Each row is followed by its class.
[  1   0   2   3   1  -2   2   1   1   0  -2  -4 -10  -3  -2  -8   3  -8
   7   0   6  -1   7   4   0 -16  -4   3   4   1   2  -6  -2  -5  -2  -2
  13   1   1  -3   0   1  -2  -5   8 -11 -14   2  -7  -2   7   7  -7  11
  -4   9   1   0   4   0   1  -4  -4   1   3  -1  14  -6  -4  -2   5] | mone
[ 0  1 -6 -3 19  4 -4 -1 -1  0  1  5  5 -1  3  1  0 -3 -4  1  0 -1  0  2
  3  5  4  0 -2 -1  1  0 -3  2  4  0 -5 -1  0 -2  1  0  5  2  0  3  3  0
  7  3  5  1  2  9  0  7  4  6  2  0  4 -1 -1 -5 -4  3  0 13 -1 -5  2] | ruper
[  3  -4  -3  -5  12   6 -10   0  -6  -6  -5  -2   1   1  -2   6   2   8
  -5  -1  -2  -1  -6  10  -4  -9  19   0  -3   0   2  17  -5  -1   0   5
  -9   4   1  -2  -2  10   2  -4  13   0  11   0   5   4   4  10   2  -9
  -4 -10   0   1   0   9   3   1  -3  -2   6   9  13  10  -1  -1  -3] | ruper
[ -3   0   0  -1   3   1   4  -5  -3  -2  -1  -3  -1   5  -4  -7   2  -4
  -5   0   1  -1   3   6   3  -2  -8   0   2   2  -2   5  -3  -4  -3  -4
 -11   2  -2  -1  -2 -20  -3  -5   5   1  -2  -1   2  -1   5   5  -2   3
  -2  10  -1  -2   3   1  -3  -3   2  -1   9  -8   7  -9   2  -1   4] | mone
[-1 -2 -1 -8 12  1  1 -2  3 -2 -5 -3  1 -6 -4 -6  3 -4  0 -4  3 -9  2  9
 -5 -3  3  2  2 -1 -2  0 -4 -4  5 -6  2 -1  0 -7  0 -5 -2  1  6 -7 -6  1
  3 -3  7  6  1  5 -1 11 -4 -3  6 -2 -2 11 -4 -1  0  1 16 -3 -5 -8 -1] | mone
[  2  -3   0  -2 -16   3  -3   1   3  -4  -6  -7   3  -5  -2  -3   0 -11
   8  10   3  -6   1   1   4 -12   8   3   1   1  -1   7   1   0   0  -5
  15  -4   2  -6  -3  -4   0  11  -1 -14 -17   1   1   1   5   2  -1  18
  -8   3   5   4   6   3   4   3  -6  -5  -8  19  17   7  -5  -5  -4] | mone
[  0  -1   6  -3   2   0   3   7  -1  -4  -3  -4  -1  -1  -4  -8   1 -12
  -7  -1   1   0   0   6  -6 -19  -5   2   6  -2  -1  -2  -5  -7   1  -6
   7   2   3  -9   4  -3  -8  -3   9 -14 -15   2  -1  -3   3  13  -2   5
  -5  13  -6   5   6   1  -2  -5   3  -1   6   1  13 -11  -9  -3   6] | mone
[  0  -9   5  -1  -4  -6   0  -1   4   0  -3   1   3  -3  -2  -4   4  -5
   6  -3   2   2   6   0  -1 -12  -1   3   4  -1   0 -11 -10  -2  -2  -5
   5   4  -1  -2  -3   1  -2  -4   9  -8 -11  -5  -1  -1  -1   9  -6  11
  -3  10   1   0   4   0  -1  -2  -5  -1  -1   1  11   1  -4  -5   8] | mone
[  0  -1  -7  -5 -10   6 -10   1  -6 -10  -3   1   8  -3  -1  -2  -5  -4
  -4   3  -8   4  -3  10   7  -7  16   0  -7   2   1  19  -4  -3  -3   6
 -13  -1  -1  -7  -1  -2   2  10   0  -7   8   0   9  -1  10   4   2   3
  -3  -7   6   1   3   0  10   0   8  -7   3  21   6  18  -3 -10   3] | ruper
[  2 -33   0  -3  -4   1  -3   2   3   0  -6  -5   4  -5  -1   5   1 -12
   5   1  -1  -1   5   4  -6 -19   4   3   5   3   1  -5  -7  -4   3  -5
  21 -27  -1  -7  -5  -4  -1   4   6 -13 -14   5  -2  -1   6  12  -3  13
  -5  10  -1   4   4   2   1  -2  -4  -3   1  12  15   8  -4 -13   3] | mone
[  2  -5  -4  -7   3   4 -11  -2   3  -9  -5  -1   5  -4   0   4  -1   8
   1   4  -3   1  -3  10  -6 -11  29   3  -2   3   5   8  -5   2   1   4
  -1   2   2  -7   0   2   5   2   7  -6   3   2   6  -1   6  11  -4   3
  -4  -6   0  -1   3   5   4   0  -8  -3  -2  25   9  21  -3  -3   5] | ruper
[ -2  -4   6   4  -7   0   5   1  -1  -6 -17  -3   5  -2  -5  -9   1 -10
   5   9   4  -1   5   6   3  -8  -9   2   4   0  -1  16   5  -1   1  -2
  13  -3   2  -3  -2  -4  -2   5  -2 -14 -24   1   1   0   3  -2   0   8
  -7   5   2   1   0  -2  -1   4  -8   2   0   2  17 -14   1  -2  -7] | mone
[ 2  1  2 -4  8  2 -1  0  0 -2 -3 -3  1 -3  2 -2  4  1 -3  0  5  2  2 10
  2 -3  1  3  4 -3  0  8 -2 -5  1 -1  1 -3  2 -1  0 -1 -1 -7  7 -2 -5  0
 -2  1  4  6  7 -1  2  3 -1  1  2  1  0 -2 -4  1  5  1 14 -7 -1  5  0] | ruper
[  2   2  -4   3  10   4 -23   2  -2   1   8  -4  -1  -1   1   6  -2   5
  -5   4  -5   5  -6   1  -8 -18  14  -6  -1   0   5   1  -7   0   3   4
   5  13  -1  -6  -2   7   3   3   1  -6   4   0   3   1   3  18  -5  -6
   3  -3   2   4   3  -1   6   0   1  -5   8  15   9  18   0 -10   8] | ruper
[-3  1 -1  0  5  3  0 -4  0  3  2  0  1  1  2 -1 -4  0 -1 -7  4 -5  4  4
 -1 -5 -3  2  2 -2  1 -6 -7 -6 -1 -2 -8  2  2 -2  1  9 -1 -6  7  4  0 -1
  3 -2  3  6 -6  5 -1 12  0 -2 10  2  1 -3  1 -2  2 -5  3  1 -4 -6  6] | mone
[  0   0  -2  -4  14   7 -10  -1  -4  -9  -1  -7   0   2   2   2   2  13
  -5   3   0   2  -8   8  -2  -7  21   0   1   1   2  19  -2   3   0   6
  -3   4   3   0  -1   6   5 -26   6   0  13   1   5   8   5   8   5 -10
  -1 -12  -1  -7  -9   2   3   2  -4   0   5  13  13  13  -6   1   4] | ruper
[  0   0 -11  -7  -1   5 -19   1   2   0  -1   0  -1  -2  -1  10  -3  -4
   0  -5  -4   3  -6   3  -4  -3  24   3  -6   0  -1  -7  -7   5  -3  -3
  -5   3   0  -6  -2   3   3   8   6  -3   8  -1   8   2   3  13  -5   9
   1   2   1   1   8   3   3   4  -2  -7  -4  19   4  33  -5 -11  10] | ruper
